Each row comes from the steps of one walk. Every step used is in the known rows, and no mark comes twice. Write the walk behind each row, first mark first.
Each row is shifted at random along 4 fixed directions that mean nothing.
Known rows
X, K, E, Q: [  29  -74  -73  -36   40  149   51   71 -184 -160   28   63  -56  -27
  -65   86 -100    0    0  129  132  -25  -29  -92  410   94 -126   30
   25 -111 -127 -200   68   -6   84  212  -26    3  123  -61 -142  210
    5   54  -50   11  -42  228   66  -45  252    8  168   87  139  128
   64  -61  -41  -13  227   83]
Y, X, S, T, G, M, B, E, Q: [ -27  -40  -34   10   62  209   90   59    5  -25   67   64   20  -54
  -14  121 -106   -5  117   -5  162   29    6   41  123  -72   35   39
   48  -41   -2  -27 -116   47   53   -8 -114   38  -56  101   53    4
   34  -22   -8  123  143   55    9  -50   46   59  136 -120 -117   70
   53   -7  120 -165  107   94]
K, Y, T, G: [-178   95  -61   -2  161 -241   72 -215 -102 -206   17 -161  -66 -138
  116 -252  260 -153 -185 -103  -84 -219  -58  -98 -334  -45  -71 -173
  -14  170 -170   24   84  -18   93   84  120  -79   47  -28   95  -96
    8   52  -36   -4  -42  -91  154   70   33   48  -64  230   90  -59
   44 -155 -361  191 -323   57]
G, T, K, M, Q: [ -3 -28   1  -9   8   5  53 -19 -47 -30  24 -16 -81 -28 -16  -6 -51 -50
  38  38  24  14  24 -32 159 -15 -59  25 -26 -35   6 -81  90  19 -27  51
 -24  35 -31   9 -61   9  -5  39  19  78 -51  39  66 -13  -2   6  60   1
 -87 -70 115 -14  16 100 -44  19]
X, K, Q, E, T, G, M, B: [-206   55   33   40   90   34   48 -153   77   31  128  -89   26  -13
  100  -97   53  -56   90  -98    8  -97   76   -2 -133 -132  -33 -106
   38   93  112   10  139   18  -27   27   19   35  -20   17   47  -64
  -99  -84   37  125   -5  -74  -26   54  -44  -74  -19  -64 -188 -133
  136  -69  -62  111 -290   11]
G, T, K, Y, X, E, M, B: [ -88   54  -31   43    5  -47  -41 -135   49  -83    3 -103   32  161
    8 -165   66   20  -42   10 -177   29  -28  119 -333   33  -52  -93
  -94   92  -49  168 -123  -30   94 -104 -109  -52  117   95  268 -141
   48  -35   63   27  123 -169   64   26 -269 -100  -34   84  125  101
 -183  -68 -244  -15  -99  -77]
G, M, T, K, Y, X: [  37   47   78  -15   15  -61  -22 -117  143  166   68  -18  -63   20
    4  -25    7  -56   21  -48  -97   34   20   28 -140  -14  -28   47
  -80   22  163   21   44  -31  -92  -94  -43   32 -112    7   54  -99
  -13  -15   34   47  -91 -121   12   32 -173  -54  -69  -88 -135 -105
   76   42   41  110 -191  -94]
X, E, T, K, Y: [ 111  -37  103   22  -94  -10  -65  113  -49   -4 -172  160  -17   11
 -116  113  -61   54  -24  113    5  170  -70  -86  169  145   -9  199
  -62  -98  -65  -36  -12   -8  -60   27    0   64   44   52 -179  111
   66  132  -38 -162  -85  141 -111  -44  174  -16   32   77  109   94
 -117   23  156  -69  213  -46]
Y, T, G, M, E, X: [  20 -111  -31  -95  147  231  -33  -47  305  315  206  101 -200  169
   47  126 -268  -69   84   -2   41  148  163  157  103  111  -61  127
    2  -84  326  -88  -39 -171  -39  -65 -258   35    1  -42  215    4
 -119 -214 -130  230   18  -11   71 -121 -269 -107  130 -211 -224   62
  106   68  103  -68   75 -137]
K, Y, T, G, M: [ -57   51   -1   56  120 -150  130 -106 -119 -161   16  -75  -94  -84
  -37 -109   71 -124  -80   -9   -5  -76  -17  -14  -45  -57 -120  -76
  -13   48 -138  -58   20    3   87   87   35   -3   33   10   59  -52
   88   67    2   58    4  -31  113   26   25   66   12   65   93  -33
   68 -147 -222   75 -152   68]
G, M, X, E: [ 194  -16   23    5   -2   85   93   91 -128  -38  -13  -11  -89 -103
  -89  105 -142  -56   66   53  158  -40   -2  -13  332  -58  -89   45
   46  -74   36 -111   53  -48   37  166  -18  105  -61  -37  -97   97
   29  -31    9   81  -45   87   11   -9  125   28   45 -134   36   -4
  175   20  -25   34  103  165]
Q, K, E, M, T, G: [-116   -7  -24   26   17 -148  -35  -78  -13  -30  -20  -48  -20   47
   36 -122   69  -21  -52  -14  -80  -27   49  -10  -83   -8  -19  -57
   29   88  -15   15   71  -33    7   27   66  -32   72  -16   41  -66
  -16  -48  -38   -8    1  -18   -2    4  -53  -47  -52   90   60  -85
  -13  -49 -131   69 -108  -49]
M, T, K, E, X, S: [  30   23  -15   22 -125  -71 -123   -8  -31  -45 -194  -49   97   12
   51 -132  146   59 -101  -25 -142   32  -96  -58 -285   -5   71  -27
  -66  135 -130  200  -63  -19  -21  -86   43    0   26   83    3  -95
   37   61   17 -121   42  -62  -45   -1  -33    0  -99  178  138   30
 -138   -1 -119   53  -37   -9]
X, K, E, S, T, G, M, B, Y: [  13  -12   63   45  -44   60   63   69  -11    7  -62   49   86  -60
  -39  114  -17   42   49  -37  101   40  -30    6   36  -81   79   59
   32  -11  -14   39  -47  122  -28  -12   15  120  -50  123  -91  -14
   53   35   14  -11   64   34  -98   25  121   66    6 -107  -57  -19
  -26   16  123 -100   34   74]
E, T, K, M, G: [-176  -59 -192  -32  115  -57  -32 -157  100  -40   93 -110 -165  209
  111 -192    0  -50 -120  -17 -145    5   74  125 -210  102  -88 -120
  -33  118   18   49  -19  -92   96  -49 -108 -146  217  -14  298 -108
  -59 -125 -108  124  131  -98  198  -36 -345  -97   15  157   67   47
 -104  -74 -305   61  -51  -97]
E, Q, K, M: [  46   49   24   54  -39  -95  -23   -7  -52  -35  -54  -40   39  -40
  -50  -50  125  -14  -91   30  -84   -3  -18  -90  -35   38  -12    4
  -44   35  -86   26   32   32  -39    7  129  -12    6  -53 -126   14
  -17  120   24 -181 -131   43  -36   86   95   33  -80   85   90  -10
  -19  -59   13   73   -5  -50]
T, G, M, Q, X, E, S: [ -23   50  -39   91  -15    7   43  -29  -50  -78  -27  -89   65  -68
   35  -80  102   -4   -4  -47   21  -68   -8   16 -129 -136   16 -146
   32  106  -87   98  -35   12   52   -9   84    7  -21    9   67  -64
   -7   -9   61   -2   80  -42   -4   11  -14   23  -29   17   22   -8
   30  -63  -73   53  -71   97]
Q, E, T, G, M: [ -60  -11  -44  112   55  -97   33   21  -74 -145  -80  -19  -46   -8
  -34  -82    9  -44  -73   51   13   40   52   23    2   -5  -39  -33
   28   62 -118    5  -75   -1  105   74   30   -7   97   56   56    5
   22   11  -13  -36   74   51    7  -42   -8   18   23   63  137   16
  -29 -100  -88  -34   80   37]
E, X, S, K, Y: [  24   69 -171  -14  -23  -77   20  -13 -235 -311  -56 -169   62  -58
   18 -179  178   40 -191   10  -58 -156 -114  -45 -134   33  -65 -196
  -29   78 -306   68  -95   67  158   84   97 -160  171  -76   30   51
   39   94   29 -102   91  -24  149   66   76   67  -47  291  346  129
 -113 -119 -340   69   78  131]
E, S, K, M, T: [ 134 -235 -166 -261  118  349   36  102  136  211  264  105 -218  171
  -20  278 -426  -58  130   83  159  122  153   90  657  194 -115  203
   74 -301  207 -328   82 -101  -65  113 -292  -16   61 -184  -25  204
 -167 -116 -141  286  -29  214  144 -139  -66    0  254 -185 -192   66
  204   88  170  -63  356  -95]
Y, T, K, E, M: [  11  -23   80   36  -13  -80   28   29 -164  -93  -65   78  -25  -97
  -88   50    5  -41  -23   68    6   31  -37 -126  222    2  -63   96
   12   -8 -116 -122   83    6  -16  170   76   69   11    7 -175   49
   85  106  -28  -70  -95  157  -21    1  244   48   23   81  140  -26
   41  -76   -7   19   32  -11]
Q, E, S, Y, T, G, M, B, X, K: [-106 -133 -226  -18   80   38   43   22   32 -207  111  -11  -46  216
   -2  -22 -129   25  -33   77  -21   69   38  223    4   81    5  -99
    5  -33  -86  -14 -226    3  266  -16 -214 -126  227   58  286    1
   35 -120  -12  143  287  -28  156  -95 -258  -25  129   29  153  167
 -226   -3 -157 -204  264   -9]
S, K, X, E, T, G, M, Q: [ -81   93    5   86  -40   54  -87  -42   90   40  -35  -18   42  183
   21 -127   49  126  -38   10 -102   40   17  125 -306   53  -18 -108
  -78   68   24  186 -131    6   34 -179  -49  -75  103   76  215  -67
   25  -60   30  -28  106 -152   13   -4 -270 -105  -32   51   56  138
 -175  -35  -90  -74  -21  -80]
Q, E, S, K, M, X: [ 245   14   93   16 -228  -44 -165  173   50  143 -216   79   99   77
 -103   96   -1  131  -50   38  -93  130  -37   23  -24  115  153  146
   -6  -65   16  145 -148  -14 -108 -150   62   15  -53  -11  -84   29
   14   63   73 -299  -64   20 -176    6  -25   12 -141  -20  115   69
 -230  114  232 -121  284 -120]
T, K, Q, X: [ -7 -33 -31 -44 -15 -70 -54  -3  37 -11  11  -6 -12   8  15 -50  13  -5
 -45  61 -46  -9  33 -58  24  87  -8  43 -21 -19  28 -55  22  -3  -2 -11
  25 -92  21 -69 -11  30 -60  54   8 -64 -72  39  13   1 -10 -59  12 112
 -19 -39   1  14  33  60  36 -56]
M, G, T, K, X: [ -17  -33  -82   50  -55 -130   27    3 -211 -220 -109  -26  -44  -45
  -49 -121  -26   10   -7   52   57  -59  -19  -45  102  -31  -72  -65
   21   32 -173  -60  -25   21   86   90   31  -67   93   35   62  -39
  115   29   22   36  144   23   75  -44   -5  -20   44  183  162  -26
  -23 -103 -214   15   75  165]
B, T, K, Q, E, X, S: [   7  -96  -54  -58    1   61 -130   68  147   62  -10   70   60  141
   35   13  -37   55  -19  104 -111  163   11   20  -48  117   65   76
  -54  -17   43   48  -81  -24    7 -117  -95  -31   62   29   -2   35
  -50   27  -28  -65    2   29  -41  -56  -67  -41   54   -3   10   82
 -104  103  131 -109  124 -125]
X, S, T, K, Q, E, M, B, G: [ -29 -123    9  -47   -4  125   43  131  -31  -10   39  114   25   12
  -52  177 -174   40  140   60  140   78   44   -5  362   16   42  125
   82 -138   35 -145   26   55  -13   55  -60   27   12    3 -122   95
   -2    5  -27   68   65  163  -53  -47  155   14  131  -79 -104    2
   22   42  213 -149  184   13]
G, T, K, M, X, S, Y: [  60   62  -33   -8  -73  -42  -25   -1   44   16  -36  -89    3   70
   21  -57   43   42  -61  -29  -97   19  -34   85 -196   10   18  -57
  -83   10  -14  121  -64   23    1 -107  -39  -56  -10   15   68  -40
    6    9   50    6   23 -150   53    7 -200   29  -85    8   14    3
  -80   59  -60   58  -43  -31]
S, E, M, G, T, K, Q, X: [-125  120   92  111  -78 -121   -9  -60 -129   -9  -22  -37   79 -128
   18  -82  122   53  103  -58   58 -140   33  -83  -53 -136    6 -124
   52   78    0   13  118   86  -88   22  223  -45  -78   -5  -62  -45
   12   -7   55  -60  -29  -45  -92   54   91  -44  -98   39  -45 -169
   67  -44   56   95 -202   85]
Q, E, M, X: [ 125  -18    4    1  -25  -64  -44   58   -8   21  -75   -5  -58   -9
  -39   26  -43  -41  -13   49  -11   31   39   -3  101   53   15   89
   30   -6   48   -1   -3  -94    1   43   33   -6  -17  -56  -23   33
  -39  -26  -13 -100  -61   54  -55  -15   11  -39  -48  -23   78   -5
   -4   54   56   -9  147   -8]
T, G, M, X, K, Q, E, S: [  51    0   21   82 -103   46  -71   48   70   55  -68   42   62  119
  -44    6  -27   95   27   36  -55  117   15   87  -50  -18   38   -9
    2    7    7   98 -116  -19    3 -122   -9   -2   28   31   67  -13
   22   -3   80  -68   82  -35  -83  -55 -128  -40  -25  -46   51   45
 -119   16   83  -91  121  -45]
S, Y, T, G, M, B, E, X, K: [  26  -45   20   10    3   72   21   57   57   15   44  111  -47   53
  -68  126 -137   40   37   37   68   90    5   94   73   58   24   76
  -15  -52  102  -14 -135   18   68  -27 -120   36   39   74   72   21
   67  -84  -49   43  106   -3   -3  -14  -50  -43   58 -101   13  103
 -125   44   80 -189  173   10]
G, T, K, E: [ -22  -69  -34 -142  104  207 -148  -55  420  379  162   25  -79  247
  144   25 -113   -7  -74   -7 -107  138  138  142 -184  203   -3   87
  -78  -56  333   55  -52  -91  -74 -163 -248   37   24  -20  181   26
 -226 -165  -77  104  -99  -72   62  -62 -349 -102   62 -142 -260   68
   31  115   67   24  -36 -270]
K, Q, E, X, S, T: [  -1  112   14  -10  -20    9  -89    4   -6   12  -83  -73  143  -45
   79  -99  176   42  -46  -43  -63  -65  -37  -81 -264    6   64  -71
  -26   51  -89  143   -9    6  -62  -84  103  -59  -39  -18  -59    9
  -57   79   22 -156  -90  -51  -73   46   66   52  -98   68   16   44
  -34    9   13   29  -88  -21]
T, G, M, X, K: [ 131  -50  -43   63  -65   22   24   84  -12  -45  -58   24 -100   63
  -92   16 -130   27  -55   71   29   97   24   92  109   15  -54   33
   -6    0   17   -1 -127  -32  114   19  -75   13   77   11   80   11
   75  -54   -7   44  123    4   53  -53 -140  -23   13   -8  124   68
  -59   -8 -107  -68  220   63]
K, M, E, T, G: [ -48   77  113   93  -10 -201   50  -45 -215 -123 -178  -26  -20 -254
   -5  -63  145  -79    2  -72   71 -127  -60 -193   13 -139   -1    8
   72  126 -115   -5  167    7  -69  147  243   74  -84   47 -166  -50
   71   94  -17 -109  -77   57  -88   48  290   35  -82  105   58 -167
  105  -89  -35  126 -181  146]
B, M, T, K, E: [  67    8  142   73 -113 -209  -62   39  -56  -18 -231   18   41  -79
  -45  -28  131   -3  -90   23  -97   51  -81  -97 -129  -26  103  110
  -48  108  -21  129   19   37  -52  -48  122  134  -89  139 -153  -96
  100  106   18 -196  -92    8 -118   55  103   21 -118   34   69  -92
  -75   55   53   33  -86  -12]
G, M, Q, E, S: [  17   83  -41   57  -11    0  -75  -78  146   67  -51 -159   79   67
  104 -145  198  -21 -134  -76 -178   19    9   94 -472  -13  109 -132
  -77  140  -18  299 -133  -25   -1 -200   25   22  -36   41  153 -112
 -121   -8   91 -135  -15 -147   -2   48 -235   30 -128  -10  -26   69
  -97    4  -34   87 -106  -95]
Q, E, M, B, G, T, K, X: [-148  -71  -78  -27  116  -13  -12  -66   97   11  131  -48   -7   79
   63  -72  -80  -32   67    7   -5  -34  120   81    4   -9  -35  -37
   61   56  141  -41    2    3   67   29  -81  -39   83    4  171  -58
  -72 -145   -2  138  119  -34   46    1 -152 -136   75  -61  -54  -80
   57  -19  -71  -53  -55  -13]
E, T, K, Q: [   1  -44    2    3  -36    5  -96   19   65   17  -99   73  -28   64
  -11  -19    0   11  -65   79  -83  161    4  -65  -33  145    6  141
  -90   -7  -42   34  -49  -12  -58  -78  -29  -36   60   53  -30   15
  -25  128  -38 -125  -43   73  -30  -47  -14  -30   31  142    9   68
  -98  -21  101  -18  125 -113]
T, G, M, X, S: [ 132  117   75  118  -90  -90   70    9  -92  -29 -156 -108   55 -244
    2  -58  162  -52  -69 -124   31  -83  -72  -77 -187 -235   49  -50
   19  165  -70  147  -17   36  -20   23  171  109 -167   28  -80 -105
   55   60   75  -61   11  -82  -55   73   93  118 -165  -14   14 -123
  117  -48  -95  127 -161  183]
T, G, M, E, S: [  52   42   67   50   -3   52   30  -25   36  133  -32  -33   14 -200
   69   60   78  -69   -2 -142   97  -45   19  -63  -62 -157   63   10
   64   98   74   67   36   19 -102   36  128  156 -164    4  -72  -32
  -88  -18   10  -27  -49   18  -65   26  118   68  -63 -105 -151 -120
  189  -17  104  125 -129   84]
X, E, Q, K, Y, T: [ -22   36   12    8   12  -30  -45  -55  -24  -63    4   25   29   88
  -36  -53   90    8  -66   58 -121   29  -70  -37 -104  127  -38  -38
 -103  -46 -133    7   15  -35   14  -30   -9  -31   82  -19  -39   49
   16   86    3 -110 -118   11    0   21   34    5   -6  108  114  142
 -125  -43  -49   15   -9 -102]
S, K, X, E: [  47   65  -27  -83   17   65  -65    6   17   39   47  -62   26   23
   58  -41   48   51 -113   -4  -13 -139  -12  -10  -85  103  -51  -70
   -6  -10   70   16    7  -13   37   42    6  -44   56 -116   26  101
  -77  -68  -17  -44  -92  -29   71   66  -11  -42  -30   39   74   98
    7   16 -158   43   -5  -25]
X, S, Y, T, K, M: [ 139   73  102   -3 -113  -60 -100   38  167  161 -116   33   30  132
  -38   31  102   58 -199  -19 -225  173  -89   65 -354  151   96   93
 -170  -22   -2  200 -144  -18  -73 -228  -52   26  -28   26    4  -47
   36  100    5 -184 -105 -127  -21   45 -172   82 -151   20   36  143
 -259   75   45  -31   10 -248]
Q, K, E, M: [ 105   83  117   81 -116 -155 -105   32   -7   51 -174  -26  110   -8
  -59  -55  171   40 -151   18 -155   42  -35  -60 -194   45   55   34
  -46   74  -48  156  -38    8  -66  -52  163   58  -11  -11 -110  -23
   10   89   41 -292 -143   -9 -135  105   69   18 -180   54  167    9
 -124  -16   -2   30  -12 -107]

Which walk is each row?
[-82  11  -6  38  47  72  29  49 -11 -21  78  20  78 -39  18  12   3  42
  53  17  56 -19  30  -5  74 -88  -2 -62  46  11   8 -45   2  94  31  40
  43 -19   5   2 -67  75 -11  -3  26  31  42  21 -25  -5  92  21  42 -70
 -14 -45  93  -7  84 -58 -14  55]	B, X, S, K, Q, E, T, G, M
[  60    9    9  -21  -64  -72   68   62 -113 -103  -75   66  -22 -103
  -52   60    6  -13    7   -6   75  -21  -79  -66   88    6   68   38
  -11 -102 -141  -69    2  -15    3    3   30  -54  -83  -38  -80   26
   71   97    6  -35  -12   36   -7  -40  116   93    3   95  -29   35
  -50   25   77   -9   95   67]	M, Q, X, S, Y, T, G
[ 120   41  159  -27  -93  -35   60   33  -38  141  -18   98  -46 -119
  -65  184  -12  -10   28  -93   63    0  -80  -77  128  -40   43  102
   -8  -94   52  -86  130    3 -158   25   67  104 -166  -68 -211   22
   61   48  -28  -13 -138   14  -49   43  162  108  -88  -75 -122  -70
   46   55  137   67  -72  -10]	X, S, Y, T, K, M, G
[  14 -109  -46 -107   57   19  133   45  -67  -96   95   44  -96  -15
  -54  141 -138  -53   15    4   94  -13  -45   23  274   33  -16   70
   27 -126  -18 -172   25   21   65   98 -114   15   27  -33  -36   46
   59    5  -51  150   65   73  120    0   82   73  108  -23  -28   24
    1    8  -33  -60   95   36]	X, S, Y, T, K, M, B, G
[ -22  -16  -68    8  -60  -85  -43   61  -93 -157  -88   72   50   92
  -58  -21   27   96  -96   63  -44   25  -71   22  -26  115   17  -43
   -3  -51 -225   -9 -127   -3  102   -8    3 -122  153   -6   55   47
  100   60   -9 -114   83   34    9  -59    8   29   13  184  253  157
 -263  -37  -87 -133  216  -45]	Q, X, K, E, S, Y, T, G
[   4  -16   42  -82  107   37   84  -46   29   38  137  -35  -20  -59
   -3   89  -66  -99  151   19   79  -91   27  -40  194  -20  -35   73
   34  -67  159 -121  177  -37  -36   69  -10   24  -76  -70  -68   28
  -74  -18  -14   79 -107   34  -51   73  150  -83   56 -153 -151  -80
  164   59  108   26 -107   47]	K, Q, X, E, M, B, Y
[ -60  -37  -43   19    8  -43   29    5 -132 -197  -57  -40   43  -54
   -2  -91   -9   12   12   24   71 -100  -43  -30   12  -57  -31  -62
   36   63  -73   -3  -30   52  121   88  -17   25   76   89   61  -41
   81  -24   30   69  149    1   42   19   44  -49   70   72   96   -4
   -7  -68 -208  -45  -19  167]	M, B, G, T, K, X, E
[  47 -100  -72  -77   38   93   51   23   80   15   69  -63  -10   10
   29   20 -109  -60   41    5    6   40   17   39   74  -60   -3   56
   -3    0   75  -15  -17   17   29   16 -149   59  -25   41   24  -51
  -22  -31   17  183   83  -26   65   -1  -84   16   70 -101 -102  -67
  110   43  -57   -4  -10   48]	G, T, K, M, B, X, S
[ -80   21  -51  -12   -1   40  -12  -42  -24    7   49  -11    4   64
   45  -33   19   56  -10  -51  -27  -38  -12   54  -82  -25  -25 -101
   28   46  -33   22  -16  -31   26   -5  -17  -67   54  -23  116  -45
   40  -83  -42   71   92  -51   73  -22  -90    6  -25   57   67   52
  -54  -27 -157  -14  -39  -31]	Y, X, S, T, K, E, M, G
[-145   52  -59   61   17   15  -51  -73   98   11   79  -26    2  214
   26 -106    7  101   28   22  -70   24   67  157 -198   64  -41 -142
  -51   -2   31   73  -67   20   56 -152  -57 -149  121   27  197  -22
  -12  -90    5   44   82 -129   27  -38 -275 -100   -4   13    2   62
 -133    7  -23  -43  -28  -75]	S, T, G, M, X, E, Q, K, Y
[ -89  -23  -28  -64   80   79   40  -23  -25   69  142   -4  -10 -143
  119   72    4  -16   93 -104  137 -152   18  -79  133 -132   -8  -64
  118   62  118 -108  192   48  -58  141   99   27  -62  -65 -118   29
  -53 -110 -100  125  -29   45   28   28  163   17    9  -91 -117 -156
  218   45   29   68 -153  106]	B, X, E, S, T, K, M, G
[ -16 -111    1  -59  -18 -144   19   -1   -1 -117  -18   68  -30   24
  -69   14  -67  -51   55   95  -42   59  -33  -46  102   86   56  150
  -53  -89  -29  -97    3   -1   20  -45  -79  -54  -11   60  -12  -50
   60  111   24  -13   -3   47  -22  -15   23  -48   69   86  -48  -30
 -104   46  101  -56   77  -24]	M, B, Y, T, K, Q, X
[ -43   76   10   43  -37  -55   52    5 -121  -63    0  -81   94  -94
   25  -72   61   46   50  -71   66 -148    8  -19  -12 -173   -8 -162
   76   26  -59  -19   71   79    4   71  115   -7  -52  -28  -52   -8
   32  -32   73   66   24  -58   -9   33   50   57  -61  -19   -3 -133
  120  -20 -101   85 -160  117]	Q, K, X, S, T, G, M, E
[ -59   21   -7  -64   15   56  -29   17   13   92   61   14   89  -98
   96   16   52   44   12  -84   74 -103   29  -99   23  -50   16  -43
   91    6   33  -63   99   41  -81   83  101  -24  -36 -106 -131   73
  -86  -43  -59   10  -68   43  -45   15  160   41  -32   12  -75  -91
  132    8   24   55  -81   14]	Q, K, E, X, S, T, G
[  74   69   96   89 -167 -134  -94   66  -10  -24 -243   93   79  134
 -119   -1   87  123  -56   47 -138  138 -115   60 -244  113  122   41
  -91  -40 -172  193 -179  -48  -22 -250   26  -62   17   87   76  -88
  161  131   47 -247   36  -83 -120  -28  -98   19  -92  105  160  185
 -394   27  103 -177  145 -132]	K, M, Q, X, E, S, Y, T, G
[ 101  -37  -26  -92   12   88    7   68   30   -6  -41   45    2  -21
   -5  109  -50  -24    6   -5   43   40  -77    5   -1   77   93  119
  -21  -77  -22   45 -102  -45    8  -34 -112   10  -54   55    8   27
   -5   28  -28  -33   21   24  -21  -18   55   42   33  -24  -21  132
  -87   86   83 -118  167   13]	M, B, Y, X, S, E, T
[  44   13   72   64 -106    0  -13   67    8  -31 -124   79   64  135
 -131   54  -69   87   69   59  -26  151  -34  109  -55   60   74   72
  -57 -115  -96   91 -205  -15    9 -192 -101  -39   20  104  121  -52
  121   79   81  -61  139  -58  -98  -56  -98    2   17   -3   40  146
 -268   -2  118 -209  175  -60]	K, Q, E, X, S, Y, T, G, M, B
[  62  210  261  126 -140 -150 -106  -51  116  235 -149   23  198 -187
   39  -16  310   53  -48 -197 -123  -27 -110  -78 -531 -167  211   -1
  -41  191   83  305  -57  112 -207 -220  253  142 -271  116 -115 -161
   45   75  102 -292 -128 -187 -229  144   65   66 -290 -108  -81 -141
  -59   53  234   29 -302  -26]	B, E, S, K, Y, T, G, M, X
[-155  -81  -99  -64   83   44    3  -16   63   11  115    4    8   61
   97    3   10   11   13   -8    8  -22   68   37   34    6   46  -56
   69   -6   23  -37   37   44   12  -23    0  -56   34  -18   22    8
  -75  -53  -53   55   23   47   49  -38  -25   18   65  -13 -101  -41
   26   37   65  -17  -13  -58]	B, M, Q, K, E, S, T, G
[  21  -50  -36  -22   83   57  118   35 -146 -108  152    0  -42  -31
  -73   46 -136   -6  118   87  149 -125   24   14  399  -64 -131  -99
   80  -94   41 -219  115   13  101  172   -7   19   37 -100  -57  115
   41  -76   26  156   12   76   83   22  116  -39  130 -122   42  -26
  181  -14  -72   -8   24  148]	B, G, M, Q, K, X, E
[   2   26  -53   -1   19   80  -14   15   64   40  -23  -60   -3  121
   38  -61  -49   51  -16  -16   -1    8   38  142 -152    1  -14  -78
   -2   -7   10   96 -119  -34   56 -108 -106  -43   44   41  204  -44
   17  -79    8  104  126 -119   63  -57 -233    1   22  -43   -5   82
  -39   17 -123  -61    1   -4]	K, X, S, T, G, M, E
[ -83  -22  -11   56  -48 -173    1  -26 -180 -220  -70   12    0   27
  -70 -104   39    4   14  105  -89    1  -35  -43   77   12  -34  -31
  -17   19 -191  -52   33  -20   67   49   50  -85   75   33    3  -48
  117   84   41  -56   20   52   11  -26   38  -38   18  193  189   -1
 -110  -64  -83    5   32  -17]	Y, T, K, E, M, Q, X
[  59  185  131   45  -41   50  -35  -83  160  240   29  -56  107  -53
   63   16  167  -13   32 -154  -77  -25  -35   13 -392  -70  117  -55
 -108   34   97  187   21   -4 -158 -195   58   64 -233    5  -31  -75
  -87   10   77  -86 -170 -179 -117   89  -68   55 -174 -159 -222   -9
   35   84  194  116 -267  -74]	G, M, E, Q, X, S, Y, T
[  48   -9   75   60  -77   38  -90   66  115  139  -58   74   85   81
  -28   34  -27   75   62   29  -71  159    9   52  -68  -31   77   52
  -27   21   82  107  -73   -3  -58 -147  -18   52  -43   62  -17  -34
   18    2   51  -57   41  -48 -121  -32  -82  -32  -28 -123  -37   -2
  -56   70  184 -108   25  -57]	B, G, T, K, Q, E, M, X, S
